Below are the code and all the weights of a small trained network. Each question names an input and a target symbol and asks about switching units off, where a switched-off unit gives its printed mean instead of its output.

import numpy as np


def w(rows, s, z=0):
    codes = np.array(rows[::2]) - 128.0
    scale = np.full(codes.shape[1], s)
    scale[-1] = z or s
    return codes * scale


def norm(h):
    return h / np.sqrt((h * h).mean(-1, keepdims=True) + 1e-5)


def softmax(a):
    e = np.exp(a - a.max(-1, keepdims=True))
    return e / e.sum(-1, keepdims=True)


def log_softmax(a):
    a = a - a.max(-1, keepdims=True)
    return a - np.log(np.exp(a).sum(-1, keepdims=True))


def net(x, mask):
    ids = ['ΔΘβηπτω'.index(c) for c in x.split()]
    T = len(ids)
    res = E[ids] + P[:T]
    u = 0
    for l in range(3):
        r = norm(res)
        for j in range(3):
            rows = slice(2 * j, 2 * j + 2)
            q, k, v = (r @ M[l][rows].T for M in (Q, K, V))
            z = softmax(np.where(np.tri(T) > 0, q @ k.T / 2**0.5, -1e9)) @ v
            o = O[l][rows]
            res = res + np.where(mask[u + j], z, o[:, -1]) @ o[:, :-1]
        u += 3
    return log_softmax(norm(res)[-1] @ U[:, :-1].T + U[:, -1])


Q, K, V, O = {}, {}, {}, {}
E = w([
[176,116,146,112],'Δ',
[92,120,113,144],'Θ',
[155,123,114,175],'β',
[127,99,173,155],'η',
[253,127,146,47],'π',
[165,159,141,38],'τ',
[92,200,162,134],'ω',
],0.012)
P = w([
[254,209,198,209],'0',
[243,234,193,196],'1',
[212,229,199,186],'2',
[192,174,150,184],'3',
[164,147,147,168],'4',
[151,124,110,163],'5',
[139,101,92,164],'6',
[116,89,97,140],'7',
[103,80,64,141],'8',
[67,63,39,136],'9',
[49,72,76,128],'10',
[12,30,84,83],'11',
],0.003)
Q[0] = w([
[174,240,77,87],'L0H0',
[132,128,105,140],'L0H0',
[134,146,109,220],'L0H1',
[130,163,2,136],'L0H1',
[178,115,108,106],'L0H2',
[156,143,135,137],'L0H2',
],0.015)
K[0] = w([
[80,248,104,84],'L0H0',
[140,133,101,129],'L0H0',
[89,104,114,206],'L0H1',
[136,73,30,148],'L0H1',
[166,120,158,97],'L0H2',
[111,144,108,100],'L0H2',
],0.015)
V[0] = w([
[114,165,119,112],'L0H0',
[166,9,138,168],'L0H0',
[117,154,105,93],'L0H1',
[202,108,2,90],'L0H1',
[146,6,89,211],'L0H2',
[126,171,112,108],'L0H2',
],0.0044)
O[0] = w([
[97,114,135,109,150],'L0H0',
[202,181,59,204,21],'L0H0',
[145,116,170,143,120],'L0H1',
[89,107,253,116,135],'L0H1',
[160,201,36,131,5],'L0H2',
[100,110,116,121,153],'L0H2',
],0.0042,0.0019)
Q[1] = w([
[66,48,72,254],'L1H0',
[100,175,31,19],'L1H0',
[136,220,160,115],'L1H1',
[113,127,97,120],'L1H1',
[115,143,137,126],'L1H2',
[148,140,143,162],'L1H2',
],0.011)
K[1] = w([
[88,23,68,228],'L1H0',
[149,95,43,8],'L1H0',
[50,114,164,155],'L1H1',
[151,147,112,147],'L1H1',
[143,111,133,125],'L1H2',
[123,142,92,147],'L1H2',
],0.012)
V[1] = w([
[164,140,183,119],'L1H0',
[111,94,180,198],'L1H0',
[135,218,145,126],'L1H1',
[62,199,133,111],'L1H1',
[156,5,77,140],'L1H2',
[77,34,90,120],'L1H2',
],0.013)
O[1] = w([
[81,141,81,168,209],'L1H0',
[169,246,79,114,128],'L1H0',
[165,148,174,207,197],'L1H1',
[115,24,169,184,111],'L1H1',
[56,115,14,69,64],'L1H2',
[78,1,36,143,1],'L1H2',
],0.0078,0.0081)
Q[2] = w([
[102,49,2,146],'L2H0',
[202,116,123,113],'L2H0',
[75,183,137,172],'L2H1',
[214,137,228,62],'L2H1',
[164,86,72,179],'L2H2',
[168,125,50,46],'L2H2',
],0.018)
K[2] = w([
[250,124,121,134],'L2H0',
[162,80,163,92],'L2H0',
[212,129,155,107],'L2H1',
[81,80,133,76],'L2H1',
[181,125,102,159],'L2H2',
[163,93,61,61],'L2H2',
],0.02)
V[2] = w([
[58,110,153,29],'L2H0',
[250,89,156,56],'L2H0',
[215,66,95,12],'L2H1',
[56,138,165,128],'L2H1',
[108,55,194,108],'L2H2',
[218,101,130,104],'L2H2',
],0.016)
O[2] = w([
[80,192,161,116,1],'L2H0',
[76,131,66,27,165],'L2H0',
[254,137,101,114,58],'L2H1',
[45,167,168,161,134],'L2H1',
[174,160,147,75,120],'L2H2',
[140,104,86,106,181],'L2H2',
],0.015,0.0061)
U = w([
[119,176,81,157,1],'Δ',
[104,54,91,126,104],'Θ',
[103,110,74,168,110],'β',
[101,112,77,162,77],'η',
[244,129,81,53,187],'π',
[85,201,180,32,162],'τ',
[158,118,250,191,188],'ω',
],0.011,0.0036)

Each question gives the input, a string of symbols that net reads in full, and the target symbol t.
The units are the heads (2 rows each of Q, K, V and O). Each row of codes is followed by its name. A weight is (code - 128) times the scale printed after its matrix; where a second scale follows, it is the last column's (O and U).
mask holds one flag per head, layer by layer. A switched-off head (its flag False) gives its mean, the last column of its rows in O, instead of its output. The means were averaged over made-up inputs and are rounded, as every weight is.
A unit's drop is (log p(t) with every unit on - log p(t) with that unit switched off) / (log p(t) with every unit on - log p(t) with every unit switched off).
The circuit of an input: a set's keep is (log p(t) with only the set's units on - log p(t) with every unit switched off) / (log p(t) with every unit on - log p(t) with every unit switched off). Starting from all 9 units, units are removed one at a time, each time the one whose removal leaves the highest keep (on an exact tie, the one counted first), for as long as the keep stays at least 0.8.
circuit, biggest first: the units of the circuit, biggest drop first
most important unit: the unit with the biggest drop
which heads matter: for each layer, one digit per head in row order, 1 if its drop is at least 0.15 and else 0, layers parted by /
drop of u: that unit's drop, to one decimal
input τ β β, target τ: circuit, biggest first : (L1H0 L2H0)
input η π Θ Θ η ω Δ η β Δ β, target β: which heads matter : 100 / 001 / 001
input π τ β τ Δ π Θ η, target π: circuit, biggest first : (L2H1)
input ω ω π π β β β τ π, target τ: which heads matter : 000 / 100 / 100
input η Δ β β β β, target β: which heads matter : 000 / 000 / 001
input Δ π Θ π β π Δ, target π: which heads matter : 000 / 000 / 010
input τ ω Θ β β π Δ η Θ Θ Θ, target Θ: which heads matter : 000 / 001 / 001
input Δ Θ Θ, target Θ: which heads matter : 010 / 100 / 100
input τ π η ω β η η, target β: circuit, biggest first : (L1H2 L0H1)
input ω η β ω Θ Θ Θ Θ Δ, target Θ: which heads matter : 100 / 001 / 000
input τ Δ τ β π ω τ, target ω: which heads matter : 000 / 000 / 100
input ω ω π Θ π τ ω ω π, target ω: which heads matter : 000 / 000 / 000
input π η τ τ τ ω ω Δ τ η Δ, target τ: which heads matter : 000 / 101 / 000
input β η Θ Δ τ Θ η, target τ: most important unit : L1H0
input ω β η ω β Δ Δ, target β: drop of L0H2 : 0.0
input π η ω π π η Θ, target π: drop of L2H1 : 0.2
input η ω Θ Θ τ η ω π Δ Θ Θ Δ, target Θ: drop of L2H2 : 0.1
